Here is a tiny trained network, its code and every weight. The questions are about switching its units off for an input and a class, where a switched-off unit gives its printed mean instead of its output.

import numpy as np


def w(rows, s, z=0):
    codes = np.array(rows[::2]) - 128.0
    scale = np.full(codes.shape[1], s)
    scale[-1] = z or s
    return codes * scale


def f(y):
    return np.maximum(y, 0)


def log_softmax(a):
    a = a - a.max(-1, keepdims=True)
    return a - np.log(np.exp(a).sum(-1, keepdims=True))


def net(x, mask):
    res = np.array(x, float).reshape(1, 5) / 4 @ E
    y = f(res @ A[0][:, :-1].T + A[0][:, -1])
    res = res + np.where(mask, y, B[0][:, -1]) @ B[0][:, :-1]
    return log_softmax(res[-1] @ U[:, :-1].T + U[:, -1])


A, B = {}, {}
E = w([
[49,164,158,180,153,165,194,141,127,77,219,114],'x0',
[122,116,61,107,24,178,167,162,129,164,151,67],'x1',
[162,26,139,129,162,158,180,123,128,197,204,211],'x2',
[92,117,147,168,134,80,255,96,129,185,23,102],'x3',
[213,209,177,117,68,161,192,135,129,94,105,202],'x4',
],0.0083)
A[0] = w([
[152,43,124,172,129,144,142,135,172,160,167,173,6],'neuron 1',
[191,179,140,135,131,180,161,155,156,130,111,156,15],'neuron 2',
[133,40,122,130,145,143,178,119,131,200,187,218,54],'neuron 3',
[120,129,92,136,62,184,158,176,163,163,132,76,24],'neuron 4',
[164,103,126,113,121,142,92,117,121,146,82,128,44],'neuron 5',
[152,49,129,126,170,170,174,136,134,200,187,203,40],'neuron 6',
[101,173,92,133,107,109,107,149,127,66,81,98,5],'neuron 7',
[101,131,134,139,135,89,205,105,105,173,74,125,2],'neuron 8',
[215,219,197,116,65,181,202,152,110,88,100,221,33],'neuron 9',
[202,80,100,85,115,101,71,120,113,163,49,145,40],'neuron 10',
[96,222,137,151,86,100,87,139,140,57,49,17,36],'neuron 11',
[158,135,110,70,84,188,46,198,96,108,190,125,29],'neuron 12',
[164,182,154,112,98,154,165,113,111,113,129,163,24],'neuron 13',
[29,38,94,135,194,72,68,110,130,188,146,26,46],'neuron 14',
[60,174,162,179,167,183,179,130,130,75,188,99,9],'neuron 15',
[108,110,128,169,120,62,241,95,105,188,50,95,33],'neuron 16',
[156,112,114,129,146,110,149,144,122,150,167,143,34],'neuron 17',
[25,52,68,158,188,107,53,107,109,162,159,55,28],'neuron 18',
[43,171,166,217,138,192,199,143,109,46,229,130,59],'neuron 19',
[103,163,184,173,212,74,104,76,139,71,134,193,24],'neuron 20',
[115,142,72,123,76,175,144,156,103,174,131,87,34],'neuron 21',
[113,149,176,161,165,106,122,108,133,90,156,148,89],'neuron 22',
[69,141,132,162,157,166,187,157,118,65,183,130,32],'neuron 23',
[139,143,210,159,235,52,71,59,156,75,89,206,49],'neuron 24',
[175,130,110,77,120,165,2,162,122,73,231,162,28],'neuron 25',
[231,107,97,59,92,88,47,70,123,193,41,154,70],'neuron 26',
[110,78,120,153,159,106,87,134,123,151,134,73,20],'neuron 27',
[147,125,113,127,87,143,141,151,149,157,142,76,40],'neuron 28',
[88,113,152,157,136,69,230,87,127,187,41,121,34],'neuron 29',
[84,227,100,134,101,71,95,124,142,56,77,58,14],'neuron 30',
[184,94,104,75,114,93,81,148,120,154,67,161,1],'neuron 31',
[161,39,158,143,132,149,181,95,127,177,172,162,32],'neuron 32',
[121,124,167,155,231,54,91,97,140,104,95,184,55],'neuron 33',
[136,143,123,93,170,137,43,140,116,71,172,195,48],'neuron 34',
[107,103,36,87,31,172,180,178,158,163,148,75,62],'neuron 35',
[107,110,98,110,34,172,151,164,126,143,147,88,33],'neuron 36',
],0.0081,0.0073)
B[0] = w([
[142,191,150,79,143,157,84,93,107,130,114,129,162],'neuron 1',
[176,149,110,115,119,123,142,73,143,74,160,169,154],'neuron 2',
[139,230,185,64,200,160,50,165,64,118,65,149,209],'neuron 3',
[170,58,138,111,102,126,172,77,72,171,168,95,164],'neuron 4',
[99,137,128,86,119,111,148,127,167,145,153,128,149],'neuron 5',
[133,218,159,69,196,149,16,131,72,114,66,140,205],'neuron 6',
[148,172,171,98,183,158,74,106,108,142,130,135,156],'neuron 7',
[108,115,124,171,150,174,130,62,194,91,168,75,168],'neuron 8',
[215,125,18,129,34,63,149,95,174,17,135,243,235],'neuron 9',
[39,153,102,87,107,54,167,189,180,192,138,99,198],'neuron 10',
[135,213,193,61,211,162,25,138,48,135,88,176,219],'neuron 11',
[108,84,172,205,168,192,155,91,170,99,131,67,208],'neuron 12',
[142,151,94,114,105,90,134,75,144,88,146,158,159],'neuron 13',
[213,159,67,124,42,66,174,112,160,17,120,222,254],'neuron 14',
[69,131,103,56,122,86,155,154,201,189,113,113,180],'neuron 15',
[105,134,177,217,186,207,122,93,218,85,160,74,216],'neuron 16',
[143,147,126,116,141,140,103,116,125,139,119,113,136],'neuron 17',
[183,164,68,121,67,87,162,103,173,73,122,248,242],'neuron 18',
[41,115,95,83,110,24,149,189,190,219,84,104,229],'neuron 19',
[159,81,135,106,86,152,158,109,69,166,162,81,192],'neuron 20',
[164,73,134,123,121,127,163,101,70,161,143,107,161],'neuron 21',
[125,89,103,99,105,120,140,126,124,155,121,94,169],'neuron 22',
[64,126,116,69,107,70,162,156,179,187,114,100,173],'neuron 23',
[194,23,125,113,68,158,165,93,27,175,187,59,229],'neuron 24',
[80,139,174,254,203,210,145,74,242,83,85,60,254],'neuron 25',
[33,129,109,87,124,50,166,208,176,201,126,108,241],'neuron 26',
[178,174,107,119,79,127,145,73,159,99,156,150,162],'neuron 27',
[148,90,139,106,111,112,136,124,96,142,149,100,144],'neuron 28',
[104,120,146,231,173,225,111,86,235,70,153,69,214],'neuron 29',
[144,206,180,69,217,167,47,149,67,139,103,166,199],'neuron 30',
[46,143,128,77,117,61,158,136,179,166,134,121,171],'neuron 31',
[106,209,181,71,187,143,55,128,67,123,99,133,181],'neuron 32',
[161,51,115,127,68,155,161,123,52,161,179,90,202],'neuron 33',
[130,103,152,193,137,208,175,93,157,108,135,72,206],'neuron 34',
[175,22,146,128,100,171,142,100,21,152,194,81,208],'neuron 35',
[167,80,128,134,104,143,158,101,79,156,147,97,170],'neuron 36',
],0.0072,0.0094)
U = w([
[100,125,147,226,182,196,131,105,198,95,135,79,114],'0',
[134,203,155,64,196,147,48,139,46,132,111,151,111],'1',
[192,139,83,122,78,86,157,109,153,53,135,219,110],'2',
[37,123,115,81,130,56,157,174,172,212,126,99,116],'3',
[176,42,131,119,104,158,155,109,17,166,156,76,127],'4',
[121,99,106,219,131,112,100,254,82,108,113,165,253],'5',
],0.0099,0.02)

Each question gives the input, the list of numbers given to net, and the class t.
The units are the neurons (one row each of A and B). Each row of codes is followed by its name. A weight is (code - 128) times the scale printed after its matrix; where a second scale follows, it is the last column's (A, B and U).
mask holds one flag per neuron, in row order. A switched-off neuron (its flag False) gives its mean, the last column of its row in B, instead of its output. The means were averaged over made-up inputs and are rounded, as every weight is.
A unit's drop is (log p(t) with every unit on - log p(t) with that unit switched off) / (log p(t) with every unit on - log p(t) with every unit switched off).
The circuit of an input: a set's keep is (log p(t) with only the set's units on - log p(t) with every unit switched off) / (log p(t) with every unit on - log p(t) with every unit switched off). Starting from the 12 units with the biggest drops (on a tie, the unit counted first), units are removed one at a time, each time the one whose removal leaves the highest keep (on an exact tie, the one counted first), for as long as the keep stays at least 0.8.
units of the circuit, in order: the units of the circuit, biggest drop first
unit that matters most: the unit with the biggest drop
top k neurons: the k neurons with the biggest drops, biggest first
drop when u is switched off: that unit's drop, to one decimal
input [-7,-2,4,-1,-7], class 2: unit that matters most : neuron 14
input [0,-3,8,7,-5], class 1: top 3 neurons : (neuron 3; neuron 6; neuron 32)
input [1,-7,4,-5,-7], class 2: top 4 neurons : (neuron 18; neuron 14; neuron 35; neuron 27)
input [3,7,-8,0,8], class 1: top 2 neurons : (neuron 11; neuron 30)
input [-5,-8,-2,4,-7], class 4: top 3 neurons : (neuron 24; neuron 33; neuron 9)
input [-1,4,-2,3,2], class 4: top 2 neurons : (neuron 25; neuron 35)
input [-7,2,4,8,-8], class 0: top 3 neurons : (neuron 16; neuron 29; neuron 9)
input [-5,8,0,-8,4], class 0: top 3 neurons : (neuron 25; neuron 12; neuron 24)
input [7,-7,-1,0,1], class 3: top 3 neurons : (neuron 19; neuron 15; neuron 23)
input [0,-2,7,-7,0], class 0: top 3 neurons : (neuron 25; neuron 34; neuron 12)
input [3,-3,2,-5,4], class 0: top 3 neurons : (neuron 25; neuron 14; neuron 18)
input [3,6,2,-6,3], class 0: top 4 neurons : (neuron 25; neuron 12; neuron 24; neuron 33)
input [-6,-4,2,5,0], class 3: top 3 neurons : (neuron 26; neuron 25; neuron 10)
input [-5,8,0,-4,1], class 4: units of the circuit, in order : (neuron 35)
input [5,5,-4,-3,3], class 3: top 3 neurons : (neuron 19; neuron 24; neuron 15)
input [-8,-5,0,6,2], class 3: top 2 neurons : (neuron 26; neuron 10)
input [-5,1,-1,1,-6], class 2: top 2 neurons : (neuron 14; neuron 18)
input [-2,-1,-8,-1,1], class 1: drop when neuron 29 is switched off : 0.0
input [5,6,4,-1,-6], class 2: drop when neuron 33 is switched off : 0.1
input [8,3,5,4,-4], class 3: units of the circuit, in order : (neuron 19)
input [-6,-7,-3,-5,5], class 4: drop when neuron 33 is switched off : 0.1
input [7,3,-5,-3,5], class 3: drop when neuron 19 is switched off : 0.7
